Below are the code and all the weights of a small trained network. Each question names an input and a class and asks about switching units off, where a switched-off unit gives its printed mean instead of its output.

import numpy as np


def w(rows, s, z=0):
    codes = np.array(rows[::2]) - 128.0
    scale = np.full(codes.shape[1], s)
    scale[-1] = z or s
    return codes * scale


def norm(h):
    return h / np.sqrt((h * h).mean(-1, keepdims=True) + 1e-5)


def f(y):
    return np.maximum(y, 0)


def log_softmax(a):
    a = a - a.max(-1, keepdims=True)
    return a - np.log(np.exp(a).sum(-1, keepdims=True))


def net(x, mask):
    res = np.array(x, float).reshape(1, 4) / 4 @ E
    u = 0
    for l in range(4):
        y = f(norm(res) @ A[l][:, :-1].T + A[l][:, -1])
        res = res + np.where(mask[u : u + 8], y, B[l][:, -1]) @ B[l][:, :-1]
        u += 8
    return log_softmax(norm(res)[-1] @ U[:, :-1].T + U[:, -1])


A, B = {}, {}
E = w([
[149,211,67,60,167,124,111],'x0',
[170,163,23,96,110,159,136],'x1',
[166,165,111,219,150,156,253],'x2',
[198,91,211,81,168,131,123],'x3',
],0.0034)
A[0] = w([
[204,109,149,245,123,139,211,132],'0.n0',
[93,83,190,111,146,155,102,156],'0.n1',
[142,152,168,112,139,122,111,55],'0.n2',
[192,160,23,78,138,127,133,179],'0.n3',
[139,74,196,212,113,105,164,84],'0.n4',
[87,225,64,187,124,141,180,49],'0.n5',
[191,167,255,45,141,126,132,52],'0.n6',
[175,116,64,51,131,106,87,7],'0.n7',
],0.0064,0.0018)
B[0] = w([
[159,122,170,175,124,167,254,255],'0.n0',
[169,169,198,146,100,30,153,192],'0.n1',
[159,76,130,84,143,118,123,144],'0.n2',
[130,204,174,51,64,152,196,221],'0.n3',
[32,75,113,102,120,222,123,220],'0.n4',
[108,121,74,131,212,6,82,224],'0.n5',
[153,61,149,67,218,108,77,202],'0.n6',
[56,114,139,125,135,236,122,182],'0.n7',
],0.0086,0.0059)
A[1] = w([
[138,173,31,188,170,97,44,34],'1.n0',
[117,120,41,90,132,126,131,178],'1.n1',
[133,118,126,187,38,92,73,66],'1.n2',
[141,181,99,65,66,254,81,1],'1.n3',
[205,102,127,173,88,183,120,68],'1.n4',
[212,135,112,145,181,123,137,12],'1.n5',
[196,150,90,139,105,76,163,92],'1.n6',
[132,192,93,141,129,161,155,69],'1.n7',
],0.0084,0.00087)
B[1] = w([
[65,14,118,76,155,24,111,170],'1.n0',
[76,124,150,103,152,111,186,195],'1.n1',
[139,159,97,160,28,147,90,166],'1.n2',
[29,225,145,2,151,236,136,254],'1.n3',
[71,113,78,168,177,129,93,154],'1.n4',
[164,145,117,120,13,142,119,171],'1.n5',
[175,161,47,119,120,102,102,191],'1.n6',
[182,133,206,142,135,98,75,207],'1.n7',
],0.0088,0.0036)
A[2] = w([
[118,98,108,207,142,204,130,39],'2.n0',
[167,160,198,161,78,161,147,57],'2.n1',
[162,61,172,100,76,134,57,182],'2.n2',
[195,96,161,110,237,118,2,27],'2.n3',
[209,200,129,168,124,113,123,11],'2.n4',
[168,119,68,175,158,103,107,79],'2.n5',
[92,166,114,141,106,69,70,254],'2.n6',
[102,80,151,119,116,155,82,186],'2.n7',
],0.0092,0.00074)
B[2] = w([
[112,60,146,150,152,192,112,226],'2.n0',
[77,104,78,145,149,85,96,205],'2.n1',
[195,188,143,125,171,144,95,250],'2.n2',
[187,135,205,130,164,74,253,254],'2.n3',
[164,130,94,125,72,138,158,174],'2.n4',
[74,159,160,52,86,124,133,160],'2.n5',
[137,119,130,154,156,147,42,205],'2.n6',
[169,174,107,144,113,120,144,222],'2.n7',
],0.011,0.004)
A[3] = w([
[151,191,105,83,124,85,111,97],'3.n0',
[91,2,144,162,106,192,151,60],'3.n1',
[137,183,128,187,46,131,26,99],'3.n2',
[71,83,92,125,179,21,102,6],'3.n3',
[134,120,127,94,77,148,221,113],'3.n4',
[155,168,93,102,161,119,133,54],'3.n5',
[133,152,79,131,165,112,162,126],'3.n6',
[207,136,106,112,80,140,181,109],'3.n7',
],0.0084,0.0011)
B[3] = w([
[110,44,135,169,171,186,121,211],'3.n0',
[105,29,106,231,168,248,136,254],'3.n1',
[254,235,69,187,187,150,14,174],'3.n2',
[138,36,15,46,200,64,95,176],'3.n3',
[124,149,94,143,31,111,19,210],'3.n4',
[81,66,156,189,102,132,108,177],'3.n5',
[158,42,172,103,16,123,83,167],'3.n6',
[47,199,128,198,66,58,215,184],'3.n7',
],0.0078,0.0059)
U = w([
[194,195,113,192,145,145,28,7],'0',
[98,53,67,97,164,46,106,109],'1',
[119,160,96,177,9,80,175,73],'2',
[87,34,130,234,142,229,164,158],'3',
[209,138,237,133,176,81,187,155],'4',
[55,192,151,50,119,215,116,242],'5',
],0.011,0.0015)

Each question gives the input, the list of numbers given to net, and the class t.
The units are the neurons (one row each of A and B). Each row of codes is followed by its name. A weight is (code - 128) times the scale printed after its matrix; where a second scale follows, it is the last column's (A, B and U).
mask holds one flag per neuron, layer by layer. A switched-off neuron (its flag False) gives its mean, the last column of its row in B, instead of its output. The means were averaged over made-up inputs and are rounded, as every weight is.
A unit's drop is (log p(t) with every unit on - log p(t) with that unit switched off) / (log p(t) with every unit on - log p(t) with every unit switched off).
The circuit of an input: a set's keep is (log p(t) with only the set's units on - log p(t) with every unit switched off) / (log p(t) with every unit on - log p(t) with every unit switched off). Starting from the 12 units with the biggest drops (on a tie, the unit counted first), units are removed one at a time, each time the one whose removal leaves the highest keep (on an exact tie, the one counted first), for as long as the keep stays at least 0.8.
circuit, biggest first: the units of the circuit, biggest drop first
unit that matters most: the unit with the biggest drop
k most important neurons: the k neurons with the biggest drops, biggest first
k most important neurons of layer l: the k neurons of layer l with the biggest drops, biggest first
drop of u: that unit's drop, to one decimal
input [3,4,0,-4], class 5: unit that matters most -> 0.n3
input [-1,5,2,7], class 5: circuit, biggest first -> 2.n3; 3.n1
input [-8,3,-5,3], class 0: 3 most important neurons -> 0.n1; 1.n2; 0.n5
input [7,-6,6,3], class 2: 2 most important neurons -> 1.n5; 0.n0
input [7,-6,-3,-3], class 4: 4 most important neurons -> 0.n4; 0.n3; 0.n0; 0.n5
input [8,-3,-3,-8], class 1: 2 most important neurons -> 0.n5; 0.n4
input [5,5,5,1], class 2: 3 most important neurons of layer 0 -> 0.n3; 0.n4; 0.n5
input [1,-2,4,-2], class 2: 3 most important neurons -> 0.n5; 0.n7; 0.n0
input [-8,7,-7,-1], class 0: 4 most important neurons -> 0.n3; 0.n4; 0.n0; 3.n2
input [-2,3,-8,-3], class 5: 2 most important neurons -> 1.n3; 0.n5
input [4,8,6,2], class 2: 2 most important neurons -> 0.n4; 0.n5
input [2,-7,-1,-2], class 4: 3 most important neurons -> 0.n0; 0.n3; 2.n3
input [4,-2,8,-4], class 2: 2 most important neurons -> 0.n0; 2.n4
input [-2,4,7,1], class 2: 2 most important neurons -> 0.n5; 0.n7
input [5,1,0,-1], class 5: circuit, biggest first -> 0.n3
input [-4,-6,-4,1], class 4: 2 most important neurons -> 0.n6; 2.n3
input [6,-4,-5,-1], class 4: drop of 0.n2 -> 0.3
input [-2,1,-5,1], class 4: drop of 2.n3 -> 0.5
input [2,-8,-2,-3], class 0: drop of 0.n0 -> 1.2
input [4,5,5,-8], class 1: circuit, biggest first -> 0.n5
input [-6,-5,-7,0], class 0: 2 most important neurons of layer 0 -> 0.n1; 0.n5
